Below is a small trained network, with its code and all its weights. Each question gives an input and a class and asks what happens when units are switched off, that is, made to give their printed mean instead of their output.

import numpy as np


def w(rows, s, z=0):
    codes = np.array(rows[::2]) - 128.0
    scale = np.full(codes.shape[1], s)
    scale[-1] = z or s
    return codes * scale


def norm(h):
    return h / np.sqrt((h * h).mean(-1, keepdims=True) + 1e-5)


def f(y):
    return np.maximum(y, 0)


def log_softmax(a):
    a = a - a.max(-1, keepdims=True)
    return a - np.log(np.exp(a).sum(-1, keepdims=True))


def net(x, mask):
    res = np.array(x, float).reshape(1, 7) / 4 @ E
    u = 0
    for l in range(2):
        y = f(norm(res) @ A[l][:, :-1].T + A[l][:, -1])
        res = res + np.where(mask[u : u + 11], y, B[l][:, -1]) @ B[l][:, :-1]
        u += 11
    return log_softmax(norm(res)[-1] @ U[:, :-1].T + U[:, -1])


A, B = {}, {}
E = w([
[80,77,192,118,90,126,71,42,153,98,173],'x0',
[126,117,138,134,119,124,154,122,121,124,117],'x1',
[122,115,120,148,135,127,142,127,124,122,127],'x2',
[124,123,107,141,131,121,117,135,144,111,123],'x3',
[3,136,207,156,165,148,127,137,182,119,134],'x4',
[126,126,117,125,149,149,120,128,116,139,147],'x5',
[107,75,109,113,125,73,128,97,177,225,173],'x6',
],0.0063)
A[0] = w([
[143,110,157,193,133,139,117,120,83,52,133,121],'0.n0',
[95,121,94,88,179,16,197,197,148,239,182,89],'0.n1',
[231,132,152,131,127,116,94,110,21,45,130,98],'0.n2',
[219,62,138,102,125,147,82,175,109,3,115,154],'0.n3',
[80,169,230,139,204,101,143,198,134,60,176,106],'0.n4',
[107,139,196,187,42,153,50,99,89,76,215,2],'0.n5',
[56,130,200,163,124,203,166,128,239,174,134,185],'0.n6',
[78,95,119,68,105,62,118,33,143,178,147,133],'0.n7',
[147,120,107,148,74,109,190,169,195,109,153,87],'0.n8',
[162,166,91,122,94,93,132,151,115,136,107,120],'0.n9',
[86,210,162,118,215,194,158,118,137,107,49,184],'0.n10',
],0.0053,0.0025)
B[0] = w([
[127,158,181,22,84,144,79,99,149,92,128,182],'0.n0',
[144,138,166,79,176,135,199,129,254,118,108,238],'0.n1',
[39,137,231,74,178,109,58,41,151,104,160,215],'0.n2',
[74,160,205,173,130,30,155,89,50,147,142,211],'0.n3',
[214,136,118,79,47,112,120,174,106,176,67,222],'0.n4',
[121,148,126,17,201,113,164,83,145,146,158,203],'0.n5',
[102,138,143,101,195,99,161,173,192,154,119,255],'0.n6',
[123,130,88,245,102,140,105,138,128,95,155,228],'0.n7',
[92,141,124,111,151,123,129,165,121,167,132,146],'0.n8',
[186,127,135,109,191,156,135,157,68,167,143,177],'0.n9',
[156,119,80,197,113,178,67,171,62,138,49,234],'0.n10',
],0.006,0.0059)
A[1] = w([
[173,76,66,134,25,106,142,78,119,125,174,109],'1.n0',
[219,196,102,193,169,83,188,67,18,99,164,13],'1.n1',
[147,118,92,176,28,126,146,84,128,162,231,78],'1.n2',
[120,190,192,41,204,124,165,160,143,26,71,144],'1.n3',
[129,212,166,85,151,155,109,86,127,101,112,103],'1.n4',
[132,63,121,102,159,90,110,114,155,151,158,187],'1.n5',
[149,109,146,120,152,44,124,43,151,209,147,211],'1.n6',
[103,117,134,199,149,88,116,194,189,253,96,205],'1.n7',
[249,134,93,107,134,84,212,141,109,148,157,30],'1.n8',
[218,120,83,55,112,150,179,91,170,95,124,3],'1.n9',
[82,92,169,52,150,155,129,123,180,196,75,140],'1.n10',
],0.0063,0.0018)
B[1] = w([
[104,169,60,95,133,140,171,197,164,252,101,157],'1.n0',
[106,135,103,157,146,160,152,166,255,194,161,181],'1.n1',
[188,169,109,166,125,146,128,212,66,108,95,162],'1.n2',
[183,115,58,182,119,154,165,147,181,150,190,254],'1.n3',
[81,90,83,129,151,99,210,118,217,162,127,195],'1.n4',
[189,153,118,176,66,108,174,132,53,111,93,185],'1.n5',
[135,111,133,107,127,190,114,137,62,69,91,224],'1.n6',
[123,99,155,75,95,131,72,69,74,128,127,239],'1.n7',
[56,103,194,123,130,65,71,51,138,47,142,180],'1.n8',
[38,95,181,106,76,92,62,92,79,77,165,153],'1.n9',
[126,168,99,165,158,117,148,115,117,93,175,222],'1.n10',
],0.0075,0.0081)
U = w([
[105,147,97,132,196,139,192,161,254,169,146,95],'0',
[40,75,182,67,129,46,91,54,76,68,159,58],'1',
[172,134,102,137,61,168,102,207,32,119,27,253],'2',
],0.011,0.00045)

Each question gives the input, the list of numbers given to net, and the class t.
The units are the neurons (one row each of A and B). Each row of codes is followed by its name. A weight is (code - 128) times the scale printed after its matrix; where a second scale follows, it is the last column's (A, B and U).
mask holds one flag per neuron, layer by layer. A switched-off neuron (its flag False) gives its mean, the last column of its row in B, instead of its output. The means were averaged over made-up inputs and are rounded, as every weight is.
A unit's drop is (log p(t) with every unit on - log p(t) with that unit switched off) / (log p(t) with every unit on - log p(t) with every unit switched off).
The circuit of an input: a set's keep is (log p(t) with only the set's units on - log p(t) with every unit switched off) / (log p(t) with every unit on - log p(t) with every unit switched off). Starting from the 12 units with the biggest drops (on a tie, the unit counted first), units are removed one at a time, each time the one whose removal leaves the highest keep (on an exact tie, the one counted first), for as long as the keep stays at least 0.8.
units of the circuit, in order: the units of the circuit, biggest drop first
top k neurons: the k neurons with the biggest drops, biggest first
top k neurons in layer l: the k neurons of layer l with the biggest drops, biggest first
drop when u is switched off: that unit's drop, to one decimal
input [-8,-4,-5,-8,-7,6,3], class 1: units of the circuit, in order : (1.n8)
input [2,-7,-2,-1,7,-4,-8], class 0: top 2 neurons : (0.n5; 1.n4)
input [-4,-7,3,-7,5,-7,0], class 2: top 2 neurons in layer 0 : (0.n10; 0.n4)
input [-3,-2,6,6,3,2,0], class 2: top 2 neurons : (0.n10; 1.n7)
input [-8,-2,-4,5,-1,-3,4], class 1: units of the circuit, in order : (1.n8; 1.n7)
input [-1,6,-5,-8,-7,-3,6], class 1: top 3 neurons : (1.n8; 0.n1; 1.n9)
input [6,1,-4,-5,0,-3,3], class 2: top 2 neurons in layer 0 : (0.n7; 0.n2)
input [1,5,4,2,-4,-1,-7], class 1: top 2 neurons : (0.n2; 0.n3)
input [1,2,-5,8,-1,-5,-8], class 1: top 3 neurons : (0.n2; 0.n3; 0.n0)
input [-1,3,4,-4,1,1,0], class 2: top 2 neurons : (0.n10; 0.n2)
input [0,-3,-5,-7,-3,8,8], class 1: top 2 neurons : (0.n1; 1.n8)
input [1,8,0,7,-4,1,8], class 2: top 2 neurons in layer 1 : (1.n2; 1.n0)
input [-1,-2,0,-6,0,0,8], class 1: top 2 neurons in layer 1 : (1.n7; 1.n3)
input [-5,2,0,7,-4,8,-2], class 0: units of the circuit, in order : (1.n1)
input [-1,-5,6,5,-7,3,-1], class 0: top 2 neurons : (1.n1; 1.n7)
input [0,-3,5,-4,-2,5,-8], class 0: top 3 neurons in layer 1 : (1.n7; 1.n4; 1.n3)
input [-8,-4,6,-6,-8,-6,2], class 1: top 2 neurons in layer 1 : (1.n8; 1.n9)
input [-8,0,5,-7,-8,8,-1], class 0: top 3 neurons : (1.n1; 1.n7; 0.n4)
input [-2,-8,-6,2,7,-8,-4], class 2: top 2 neurons : (0.n10; 0.n4)
input [5,-6,7,6,-8,8,-2], class 1: units of the circuit, in order : (0.n2)
input [8,-4,0,-8,2,2,-8], class 0: drop when 1.n3 is switched off : 0.5
input [-6,5,7,5,6,5,-5], class 2: drop when 0.n10 is switched off : 0.1
input [-3,3,-1,1,8,-4,-2], class 2: drop when 0.n10 is switched off : 0.5
